Below are the code and all the weights of a small trained network. Each question names an input and a target symbol and asks about switching units off, where a switched-off unit gives its printed mean instead of its output.

import numpy as np


def w(rows, s, z=0):
    codes = np.array(rows[::2]) - 128.0
    scale = np.full(codes.shape[1], s)
    scale[-1] = z or s
    return codes * scale


def f(y):
    return np.maximum(y, 0)


def softmax(a):
    e = np.exp(a - a.max(-1, keepdims=True))
    return e / e.sum(-1, keepdims=True)


def log_softmax(a):
    a = a - a.max(-1, keepdims=True)
    return a - np.log(np.exp(a).sum(-1, keepdims=True))


def net(x, mask):
    ids = ['αγεζθλμξσφ'.index(c) for c in x.split()]
    T = len(ids)
    res = E[ids] + P[:T]
    u = 0
    for l in range(3):
        q, k, v = (res @ M[l].T for M in (Q, K, V))
        z = softmax(np.where(np.tri(T) > 0, q @ k.T / 2**0.5, -1e9)) @ v
        res = res + np.where(mask[u], z, O[l][:, -1]) @ O[l][:, :-1]
        u += 1
        y = f(res @ A[l][:, :-1].T + A[l][:, -1])
        res = res + np.where(mask[u : u + 8], y, B[l][:, -1]) @ B[l][:, :-1]
        u += 8
    return log_softmax(res[-1] @ U[:, :-1].T + U[:, -1])


Q, K, V, O, A, B = {}, {}, {}, {}, {}, {}
E = w([
[68,143,130],'α',
[123,81,155],'γ',
[95,107,38],'ε',
[94,99,198],'ζ',
[138,182,75],'θ',
[112,37,2],'λ',
[92,162,124],'μ',
[169,80,173],'ξ',
[159,83,190],'σ',
[101,108,134],'φ',
],0.018)
P = w([
[255,123,85],'0',
[11,81,177],'1',
[32,95,167],'2',
[58,102,158],'3',
[77,106,150],'4',
[89,103,139],'5',
[103,104,136],'6',
[106,107,132],'7',
[115,101,129],'8',
],0.0078)
Q[0] = w([
[236,103,130],'L0H0',
[227,254,95],'L0H0',
],0.0079)
K[0] = w([
[146,2,131],'L0H0',
[104,248,155],'L0H0',
],0.0048)
V[0] = w([
[2,104,207],'L0H0',
[54,186,87],'L0H0',
],0.0066)
O[0] = w([
[3,71,132,38],'L0H0',
[128,74,52,7],'L0H0',
],0.0065,0.0011)
A[0] = w([
[82,156,237,38],'L0N0',
[148,200,47,189],'L0N1',
[38,135,132,253],'L0N2',
[206,144,92,121],'L0N3',
[61,190,98,203],'L0N4',
[104,95,112,137],'L0N5',
[122,255,94,206],'L0N6',
[93,46,235,121],'L0N7',
],0.0089,0.0044)
B[0] = w([
[181,149,66,167],'L0N0',
[92,92,1,188],'L0N1',
[175,91,173,254],'L0N2',
[213,204,111,159],'L0N3',
[188,64,143,183],'L0N4',
[181,127,45,197],'L0N5',
[89,47,134,151],'L0N6',
[76,64,93,243],'L0N7',
],0.0092,0.0065)
Q[1] = w([
[162,58,247],'L1H0',
[189,126,51],'L1H0',
],0.012)
K[1] = w([
[247,156,155],'L1H0',
[125,73,77],'L1H0',
],0.013)
V[1] = w([
[207,208,158],'L1H0',
[46,62,2],'L1H0',
],0.0097)
O[1] = w([
[2,183,63,111],'L1H0',
[217,144,192,253],'L1H0',
],0.0084,0.02)
A[1] = w([
[134,174,164,142],'L1N0',
[156,171,90,96],'L1N1',
[85,146,136,255],'L1N2',
[83,166,123,30],'L1N3',
[74,246,43,115],'L1N4',
[165,54,57,159],'L1N5',
[116,80,124,119],'L1N6',
[188,91,59,92],'L1N7',
],0.013,0.0093)
B[1] = w([
[83,29,170,135],'L1N0',
[97,178,121,141],'L1N1',
[136,111,52,160],'L1N2',
[85,253,232,142],'L1N3',
[124,2,194,172],'L1N4',
[173,164,118,251],'L1N5',
[182,207,207,157],'L1N6',
[102,181,122,234],'L1N7',
],0.0089,0.023)
Q[2] = w([
[114,253,82],'L2H0',
[122,49,84],'L2H0',
],0.0049)
K[2] = w([
[193,103,255],'L2H0',
[67,211,208],'L2H0',
],0.0061)
V[2] = w([
[50,217,157],'L2H0',
[142,115,254],'L2H0',
],0.0079)
O[2] = w([
[185,36,169,2],'L2H0',
[112,205,248,73],'L2H0',
],0.012,0.0085)
A[2] = w([
[236,196,86,125],'L2N0',
[92,199,147,207],'L2N1',
[90,80,233,253],'L2N2',
[108,158,17,61],'L2N3',
[151,171,2,159],'L2N4',
[177,151,96,164],'L2N5',
[40,229,221,100],'L2N6',
[156,240,174,113],'L2N7',
],0.0097,0.0061)
B[2] = w([
[58,18,193,253],'L2N0',
[75,50,5,162],'L2N1',
[95,251,123,160],'L2N2',
[184,76,196,151],'L2N3',
[139,211,92,194],'L2N4',
[135,160,254,189],'L2N5',
[191,117,131,164],'L2N6',
[86,177,48,224],'L2N7',
],0.006,0.036)
U = w([
[130,122,91,209],'α',
[138,101,148,196],'γ',
[134,188,94,63],'ε',
[115,95,214,2],'ζ',
[185,120,248,145],'θ',
[148,65,212,93],'λ',
[89,87,118,195],'μ',
[154,156,181,169],'ξ',
[141,73,98,121],'σ',
[119,126,54,141],'φ',
],0.015,0.0058)

Each question gives the input, a string of symbols that net reads in full, and the target symbol t.
The units are the heads (2 rows each of Q, K, V and O) and the neurons (one row each of A and B). Each row of codes is followed by its name. A weight is (code - 128) times the scale printed after its matrix; where a second scale follows, it is the last column's (O, A, B and U).
mask holds one flag per unit, layer by layer, with each layer's heads first. A switched-off unit (its flag False) gives its mean, the last column of its rows in O or B, instead of its output. The means were averaged over made-up inputs and are rounded, as every weight is.
A unit's drop is (log p(t) with every unit on - log p(t) with that unit switched off) / (log p(t) with every unit on - log p(t) with every unit switched off).
The circuit of an input: a set's keep is (log p(t) with only the set's units on - log p(t) with every unit switched off) / (log p(t) with every unit on - log p(t) with every unit switched off). Starting from the 12 units with the biggest drops (on a tie, the unit counted first), units are removed one at a time, each time the one whose removal leaves the highest keep (on an exact tie, the one counted first), for as long as the keep stays at least 0.8.
circuit, biggest first: the units of the circuit, biggest drop first
most important unit: the unit with the biggest drop
k most important neurons: the k neurons with the biggest drops, biggest first
top k neurons in layer l: the k neurons of layer l with the biggest drops, biggest first
input σ α α, target μ: circuit, biggest first	[L1H0; L0H0; L0N1]
input λ λ ε, target θ: most important unit	L0N3
input γ μ λ γ γ γ, target φ: 2 most important neurons	[L2N0; L1N2]
input μ λ θ μ, target θ: circuit, biggest first	[L1N7; L2N7]
input λ ξ ε ε λ θ, target θ: 4 most important neurons	[L2N0; L0N5; L0N4; L2N5]
input λ θ φ λ λ μ ξ λ φ, target σ: 3 most important neurons	[L0N3; L1N7; L1N5]
input λ λ λ λ λ σ ξ φ α, target σ: top 4 neurons in layer 1	[L1N7; L1N5; L1N1; L1N6]
input λ λ λ ε ξ, target σ: 2 most important neurons	[L0N3; L0N1]
input α μ ε ζ ξ, target ξ: 2 most important neurons	[L0N7; L2N0]
input ξ ξ ζ, target ζ: 4 most important neurons	[L1N4; L1N3; L0N3; L1N6]
input ξ ξ α γ, target ζ: 2 most important neurons	[L1N4; L1N3]
input ε ξ λ σ ξ μ, target λ: top 3 neurons in layer 1	[L1N7; L1N2; L1N1]
input σ ξ λ λ, target ξ: top 2 neurons in layer 2	[L2N7; L2N0]
input ε ε φ λ ξ ε μ, target λ: 3 most important neurons	[L0N1; L0N3; L2N7]
input μ ε ζ λ ξ μ ζ ε α, target θ: most important unit	L1N7
input λ ε λ φ ε, target ξ: 3 most important neurons	[L1N4; L1N7; L2N7]
input λ ξ γ μ α σ φ, target σ: top 3 neurons in layer 0	[L0N3; L0N1; L0N2]
input σ ε φ σ λ σ, target μ: 2 most important neurons	[L1N4; L1N2]
input ε λ γ γ, target λ: top 2 neurons in layer 1	[L1N7; L1N2]
input σ γ λ λ γ λ φ λ, target ε: circuit, biggest first	[L2H0; L1N5]
input σ λ φ ξ λ λ θ, target θ: 2 most important neurons	[L0N5; L1N4]
input σ γ σ ε ξ, target μ: circuit, biggest first	[L1H0]
